Below is a small trained network, with its code and all its weights. Each question gives an input and a target symbol and asks what happens when units are switched off, that is, made to give their printed mean instead of their output.

import numpy as np


def w(rows, s, z=0):
    codes = np.array(rows[::2]) - 128.0
    scale = np.full(codes.shape[1], s)
    scale[-1] = z or s
    return codes * scale


def f(y):
    return y / 2 * (1 + np.tanh(0.7978845608 * (y + 0.044715 * y**3)))


def softmax(a):
    e = np.exp(a - a.max(-1, keepdims=True))
    return e / e.sum(-1, keepdims=True)


def log_softmax(a):
    a = a - a.max(-1, keepdims=True)
    return a - np.log(np.exp(a).sum(-1, keepdims=True))


def net(x, mask):
    ids = ['Θαβδμψω'.index(c) for c in x.split()]
    T = len(ids)
    res = E[ids] + P[:T]
    q, k, v = (res @ M[0].T for M in (Q, K, V))
    z = softmax(np.where(np.tri(T) > 0, q @ k.T / 3**0.5, -1e9)) @ v
    res = res + np.where(mask[0], z, O[0][:, -1]) @ O[0][:, :-1]
    y = f(res @ A[0][:, :-1].T + A[0][:, -1])
    res = res + np.where(mask[1:9], y, B[0][:, -1]) @ B[0][:, :-1]
    return log_softmax(res[-1] @ U[:, :-1].T + U[:, -1])


Q, K, V, O, A, B = {}, {}, {}, {}, {}, {}
E = w([
[124,152,117,130,148],'Θ',
[122,154,123,127,141],'α',
[86,153,153,118,173],'β',
[119,188,73,139,133],'δ',
[226,163,39,183,156],'μ',
[140,96,134,127,9],'ψ',
[237,31,212,174,216],'ω',
],0.013)
P = w([
[170,151,132,91,126],'0',
[123,196,165,157,147],'1',
[77,149,165,180,116],'2',
[73,83,120,172,127],'3',
[95,46,60,124,154],'4',
[150,67,57,49,152],'5',
[196,143,111,38,132],'6',
[182,211,181,83,107],'7',
[111,213,217,174,80],'8',
[50,118,167,216,106],'9',
[34,18,57,196,155],'10',
[105,10,2,111,150],'11',
[172,111,102,45,160],'12',
],0.013)
Q[0] = w([
[106,109,87,51,166],'H1',
[86,50,69,159,137],'H1',
[60,153,148,252,135],'H1',
],0.015)
K[0] = w([
[99,95,91,215,115],'H1',
[83,153,169,248,117],'H1',
[179,188,164,121,105],'H1',
],0.016)
V[0] = w([
[1,158,211,99,129],'H1',
[82,186,48,136,10],'H1',
[163,11,185,138,40],'H1',
],0.0099)
O[0] = w([
[187,200,226,74,143,160],'H1',
[130,217,45,156,3,4],'H1',
[114,100,250,208,5,55],'H1',
],0.011,0.0011)
A[0] = w([
[135,121,126,156,91,163],'N1',
[203,175,224,93,141,195],'N2',
[104,249,86,21,83,2],'N3',
[94,176,140,43,116,155],'N4',
[135,93,140,170,87,52],'N5',
[205,215,106,118,121,21],'N6',
[158,117,155,172,151,53],'N7',
[136,73,161,134,135,33],'N8',
],0.011,0.0083)
B[0] = w([
[132,83,157,158,115,175],'N1',
[45,111,160,93,89,254],'N2',
[220,158,191,255,204,171],'N3',
[171,199,146,116,45,195],'N4',
[83,156,84,97,251,164],'N5',
[16,123,84,152,108,145],'N6',
[89,156,88,143,78,141],'N7',
[152,201,97,129,121,163],'N8',
],0.011,0.008)
U = w([
[161,130,125,136,134,108],'Θ',
[146,137,131,142,132,46],'α',
[80,210,148,64,127,155],'β',
[191,170,158,190,177,77],'δ',
[60,143,29,116,155,55],'μ',
[105,128,151,201,3,251],'ψ',
[139,18,215,181,231,153],'ω',
],0.0048,0.0024)

Each question gives the input, a string of symbols that net reads in full, and the target symbol t.
The units are the heads (3 rows each of Q, K, V and O) and the neurons (one row each of A and B). Each row of codes is followed by its name. A weight is (code - 128) times the scale printed after its matrix; where a second scale follows, it is the last column's (O, A, B and U).
mask holds one flag per unit, heads first, then neurons. A switched-off unit (its flag False) gives its mean, the last column of its rows in O or B, instead of its output. The means were averaged over made-up inputs and are rounded, as every weight is.
A unit's drop is (log p(t) with every unit on - log p(t) with that unit switched off) / (log p(t) with every unit on - log p(t) with every unit switched off).
The circuit of an input: a set's keep is (log p(t) with only the set's units on - log p(t) with every unit switched off) / (log p(t) with every unit on - log p(t) with every unit switched off). Starting from all 9 units, units are removed one at a time, each time the one whose removal leaves the highest keep (on an exact tie, the one counted first), for as long as the keep stays at least 0.8.
units of the circuit, in order: the units of the circuit, biggest drop first
k most important neurons: the k neurons with the biggest drops, biggest first
drop of u: that unit's drop, to one decimal
input ψ β β β α α μ β β μ, target β: units of the circuit, in order : (H1 N2)
input β β β β μ ω ψ β ω β β α, target β: 3 most important neurons : (N2 N4 N1)
input Θ μ ψ Θ β δ μ β δ δ, target δ: units of the circuit, in order : (H1 N3)
input μ β ω δ β Θ, target δ: units of the circuit, in order : (H1 N3 N2)
input ω β μ δ β ψ Θ μ β ω δ, target β: 2 most important neurons : (N3 N1)
input β ψ β ω β β μ ω ψ ψ μ μ, target ψ: most important neuron : (N1)
input β α Θ μ, target μ: units of the circuit, in order : (H1 N6)
input β ψ ω δ ψ β Θ β μ β α β, target β: 2 most important neurons : (N2 N4)
input β ψ Θ β β ψ β β ψ Θ β ψ α, target ψ: units of the circuit, in order : (H1 N5)
input β β β β ω μ β ψ, target μ: 2 most important neurons : (N3 N4)
input α μ α ω μ Θ δ, target μ: drop of N4 : 0.1
input Θ ω β ω ω μ ω Θ ψ β δ, target ψ: drop of N1 : 0.1
input Θ μ Θ δ, target μ: drop of H1 : 1.0
